Below is a small trained network, with its code and all its weights. Each question gives an input and a target symbol and asks what happens when units are switched off, that is, made to give their printed mean instead of their output.

import numpy as np


def w(rows, s, z=0):
    codes = np.array(rows[::2]) - 128.0
    scale = np.full(codes.shape[1], s)
    scale[-1] = z or s
    return codes * scale


def norm(h):
    return h / np.sqrt((h * h).mean(-1, keepdims=True) + 1e-5)


def f(y):
    return y / 2 * (1 + np.tanh(0.7978845608 * (y + 0.044715 * y**3)))


def softmax(a):
    e = np.exp(a - a.max(-1, keepdims=True))
    return e / e.sum(-1, keepdims=True)


def log_softmax(a):
    a = a - a.max(-1, keepdims=True)
    return a - np.log(np.exp(a).sum(-1, keepdims=True))


def net(x, mask):
    ids = ['Ωβεηπτφψ'.index(c) for c in x.split()]
    T = len(ids)
    res = E[ids] + P[:T]
    r = norm(res)
    for j in range(2):
        rows = slice(2 * j, 2 * j + 2)
        q, k, v = (r @ M[0][rows].T for M in (Q, K, V))
        z = softmax(np.where(np.tri(T) > 0, q @ k.T / 2**0.5, -1e9)) @ v
        o = O[0][rows]
        res = res + np.where(mask[j], z, o[:, -1]) @ o[:, :-1]
    y = f(norm(res) @ A[0][:, :-1].T + A[0][:, -1])
    res = res + np.where(mask[2:10], y, B[0][:, -1]) @ B[0][:, :-1]
    return log_softmax(norm(res)[-1] @ U[:, :-1].T + U[:, -1])


Q, K, V, O, A, B = {}, {}, {}, {}, {}, {}
E = w([
[97,52,179,152,162,144,110],'Ω',
[136,95,151,164,161,190,128],'β',
[144,140,139,125,2,70,111],'ε',
[50,71,77,200,136,73,210],'η',
[124,118,220,143,201,135,162],'π',
[92,69,222,122,153,117,124],'τ',
[226,56,179,147,89,137,164],'φ',
[183,61,72,68,117,123,92],'ψ',
],0.018)
P = w([
[98,235,2,53,72,131,162],'0',
[203,102,129,150,128,107,76],'1',
[201,93,144,145,114,110,69],'2',
[211,83,159,131,110,95,75],'3',
[210,61,154,113,119,102,64],'4',
[206,35,189,120,105,122,80],'5',
],0.0071)
Q[0] = w([
[202,10,187,132,73,175,46],'h1',
[93,248,110,44,119,175,76],'h1',
[57,177,165,97,242,111,153],'h2',
[33,90,169,134,142,82,200],'h2',
],0.011)
K[0] = w([
[81,123,45,135,128,111,204],'h1',
[173,71,120,139,171,118,7],'h1',
[106,100,139,161,183,74,108],'h2',
[85,100,126,189,138,62,184],'h2',
],0.014)
V[0] = w([
[23,6,122,68,179,163,109],'h1',
[120,62,2,97,74,102,11],'h1',
[89,163,157,96,162,147,96],'h2',
[144,173,119,112,125,209,45],'h2',
],0.0094)
O[0] = w([
[122,216,137,75,133,228,29,239],'h1',
[72,126,229,8,174,132,139,23],'h1',
[161,111,89,150,13,162,146,57],'h2',
[68,111,228,139,121,173,223,1],'h2',
],0.011,0.0048)
A[0] = w([
[195,116,102,109,88,195,62,103],'n1',
[208,99,191,179,99,113,156,192],'n2',
[152,94,14,225,181,79,164,161],'n3',
[124,197,83,101,133,247,57,114],'n4',
[138,157,113,207,174,118,63,135],'n5',
[168,147,74,233,51,153,162,62],'n6',
[122,105,129,151,46,206,225,1],'n7',
[153,190,30,152,106,141,96,103],'n8',
],0.011,0.005)
B[0] = w([
[92,82,158,138,81,99,161,202],'n1',
[125,138,51,126,126,130,76,199],'n2',
[141,178,97,112,165,110,81,246],'n3',
[114,143,131,199,125,55,161,214],'n4',
[98,100,94,94,123,248,187,205],'n5',
[127,96,198,38,49,119,155,197],'n6',
[62,124,27,135,167,182,132,134],'n7',
[165,92,200,155,216,142,129,195],'n8',
],0.015,0.011)
U = w([
[21,91,72,102,90,184,134,107],'Ω',
[153,133,199,231,134,126,145,76],'β',
[116,254,184,121,85,155,55,144],'ε',
[125,194,71,170,170,61,77,167],'η',
[167,208,194,7,151,197,200,241],'π',
[100,144,128,67,134,152,62,5],'τ',
[236,120,147,102,77,176,102,144],'φ',
[144,79,139,76,137,60,242,133],'ψ',
],0.0098,0.0032)

Each question gives the input, a string of symbols that net reads in full, and the target symbol t.
The units are the heads (2 rows each of Q, K, V and O) and the neurons (one row each of A and B). Each row of codes is followed by its name. A weight is (code - 128) times the scale printed after its matrix; where a second scale follows, it is the last column's (O, A, B and U).
mask holds one flag per unit, heads first, then neurons. A switched-off unit (its flag False) gives its mean, the last column of its rows in O or B, instead of its output. The means were averaged over made-up inputs and are rounded, as every weight is.
A unit's drop is (log p(t) with every unit on - log p(t) with that unit switched off) / (log p(t) with every unit on - log p(t) with every unit switched off).
The circuit of an input: a set's keep is (log p(t) with only the set's units on - log p(t) with every unit switched off) / (log p(t) with every unit on - log p(t) with every unit switched off). Starting from all 10 units, units are removed one at a time, each time the one whose removal leaves the highest keep (on an exact tie, the one counted first), for as long as the keep stays at least 0.8.
circuit, biggest first: the units of the circuit, biggest drop first
top k neurons: the k neurons with the biggest drops, biggest first
which heads matter: for each layer, one digit per head in row order, 1 if its drop is at least 0.15 and else 0, layers parted by /
drop of u: that unit's drop, to one decimal
input π τ π π τ Ω, target φ: circuit, biggest first -> [h1 n6 n4]
input ε β Ω, target ψ: which heads matter -> 10
input φ π β, target η: circuit, biggest first -> [h1 n3]
input β ε ψ, target Ω: which heads matter -> 01
input π π τ, target φ: which heads matter -> 10
input τ ψ ε β, target β: which heads matter -> 10
input β ψ π φ, target Ω: which heads matter -> 01
input β β π, target Ω: which heads matter -> 00
input η ε ε π, target π: circuit, biggest first -> [h1]
input τ ε β β ε, target β: circuit, biggest first -> [h1 n4 n8 n3]
input τ φ π π ε, target β: top 2 neurons -> [n4 n8]
input τ τ π Ω, target β: top 2 neurons -> [n4 n8]
input ε β ψ, target ψ: drop of n3 -> 0.1
input φ π ε, target η: drop of n5 -> 0.0
input ε ψ π φ Ω β, target ψ: drop of h1 -> 0.7
input ψ τ Ω β τ, target π: circuit, biggest first -> [h1]
